Here is a tiny trained network, its code and every weight. The questions are about switching its units off for an input and a class, where a switched-off unit gives its printed mean instead of its output.

import numpy as np


def w(rows, s, z=0):
    codes = np.array(rows[::2]) - 128.0
    scale = np.full(codes.shape[1], s)
    scale[-1] = z or s
    return codes * scale


def norm(h):
    return h / np.sqrt((h * h).mean(-1, keepdims=True) + 1e-5)


def f(y):
    return y / 2 * (1 + np.tanh(0.7978845608 * (y + 0.044715 * y**3)))


def log_softmax(a):
    a = a - a.max(-1, keepdims=True)
    return a - np.log(np.exp(a).sum(-1, keepdims=True))


def net(x, mask):
    res = np.array(x, float).reshape(1, 6) / 4 @ E
    u = 0
    for l in range(2):
        y = f(norm(res) @ A[l][:, :-1].T + A[l][:, -1])
        res = res + np.where(mask[u : u + 4], y, B[l][:, -1]) @ B[l][:, :-1]
        u += 4
    return log_softmax(norm(res)[-1] @ U[:, :-1].T + U[:, -1])


A, B = {}, {}
E = w([
[53,12,177,148,38,201,57,57,38,202],'x0',
[133,129,129,126,124,129,131,119,129,114],'x1',
[135,128,133,133,131,127,126,129,128,129],'x2',
[2,144,117,89,202,254,90,40,213,138],'x3',
[91,49,182,174,163,16,92,4,109,211],'x4',
[132,130,127,131,132,130,125,127,124,128],'x5',
],0.0054)
A[0] = w([
[83,170,109,111,250,152,133,71,238,113,7],'0.n1',
[149,164,108,118,211,10,138,106,198,117,3],'0.n2',
[114,138,139,129,224,9,139,36,191,137,8],'0.n3',
[124,193,129,130,243,136,144,141,238,136,21],'0.n4',
],0.017,0.004)
B[0] = w([
[106,159,213,135,99,144,122,76,253,158,241],'0.n1',
[102,132,117,100,105,71,183,155,81,68,244],'0.n2',
[194,77,95,180,158,136,63,117,60,184,247],'0.n3',
[85,123,70,93,131,146,167,185,87,51,231],'0.n4',
],0.015)
A[1] = w([
[162,248,81,67,169,236,157,253,214,107,87],'1.n1',
[228,167,143,137,112,4,149,181,138,151,45],'1.n2',
[197,172,122,114,155,4,167,174,83,130,71],'1.n3',
[75,108,137,80,120,212,124,55,61,197,8],'1.n4',
],0.016,0.0013)
B[1] = w([
[212,89,112,169,152,90,75,106,32,207,248],'1.n1',
[78,123,143,155,182,156,119,99,247,96,218],'1.n2',
[97,177,180,84,77,199,126,106,189,171,244],'1.n3',
[129,168,101,98,130,115,175,177,129,70,208],'1.n4',
],0.012,0.015)
U = w([
[96,150,202,126,111,162,111,94,255,158,142],'0',
[95,132,88,87,113,89,184,187,87,48,17],'1',
[200,82,109,171,166,110,60,107,67,216,254],'2',
],0.0095,0.00072)

Each question gives the input, the list of numbers given to net, and the class t.
The units are the neurons (one row each of A and B). Each row of codes is followed by its name. A weight is (code - 128) times the scale printed after its matrix; where a second scale follows, it is the last column's (A, B and U).
mask holds one flag per neuron, layer by layer. A switched-off neuron (its flag False) gives its mean, the last column of its row in B, instead of its output. The means were averaged over made-up inputs and are rounded, as every weight is.
A unit's drop is (log p(t) with every unit on - log p(t) with that unit switched off) / (log p(t) with every unit on - log p(t) with every unit switched off).
The circuit of an input: a set's keep is (log p(t) with only the set's units on - log p(t) with every unit switched off) / (log p(t) with every unit on - log p(t) with every unit switched off). Starting from all 8 units, units are removed one at a time, each time the one whose removal leaves the highest keep (on an exact tie, the one counted first), for as long as the keep stays at least 0.8.
circuit, biggest first: the units of the circuit, biggest drop first
unit that matters most: the unit with the biggest drop
k most important neurons: the k neurons with the biggest drops, biggest first
top k neurons in layer l: the k neurons of layer l with the biggest drops, biggest first
input [-1,0,-2,6,8,5], class 2: 3 most important neurons -> (0.n3, 1.n3, 1.n2)
input [4,-7,4,3,-4,-8], class 1: top 2 neurons in layer 0 -> (0.n1, 0.n4)
input [5,-2,-4,-1,1,6], class 1: 3 most important neurons -> (0.n1, 0.n3, 0.n2)
input [-4,-4,8,-8,5,7], class 0: most important neuron -> (1.n3)
input [-8,6,7,-8,7,-6], class 0: 3 most important neurons -> (0.n4, 1.n3, 1.n2)
input [7,0,-8,2,2,-2], class 1: circuit, biggest first -> (0.n1, 0.n3)
input [8,-3,1,1,8,7], class 1: circuit, biggest first -> (0.n1, 1.n1)
input [1,-8,-4,-5,-4,6], class 0: 2 most important neurons -> (0.n4, 0.n1)
input [4,-2,-6,-6,-6,-5], class 0: 2 most important neurons -> (0.n4, 0.n3)
input [8,4,0,-3,-3,4], class 1: 2 most important neurons -> (0.n1, 0.n3)
input [4,-4,-2,-7,-8,4], class 2: 2 most important neurons -> (0.n2, 1.n1)
input [0,-1,-2,6,8,-2], class 2: 2 most important neurons -> (0.n3, 1.n3)
input [-8,1,-4,7,4,-7], class 1: 2 most important neurons -> (0.n4, 0.n2)
input [-7,0,-8,4,-5,-6], class 1: circuit, biggest first -> (0.n4)
input [4,-5,0,4,-7,-7], class 2: 2 most important neurons -> (0.n3, 1.n1)
input [4,-4,7,-8,-8,6], class 0: top 2 neurons in layer 1 -> (1.n2, 1.n3)
input [-5,-3,2,-5,-5,2], class 0: top 2 neurons in layer 0 -> (0.n4, 0.n1)
input [8,2,-1,-8,5,3], class 0: top 2 neurons in layer 0 -> (0.n3, 0.n4)
input [-4,0,-5,-4,1,3], class 0: top 3 neurons in layer 1 -> (1.n3, 1.n2, 1.n4)
input [-2,-8,-5,0,-4,1], class 2: unit that matters most -> 1.n1
input [8,-2,-6,-2,-7,-1], class 1: top 2 neurons in layer 0 -> (0.n1, 0.n4)
input [8,-8,-7,2,-2,8], class 1: top 2 neurons in layer 0 -> (0.n1, 0.n3)
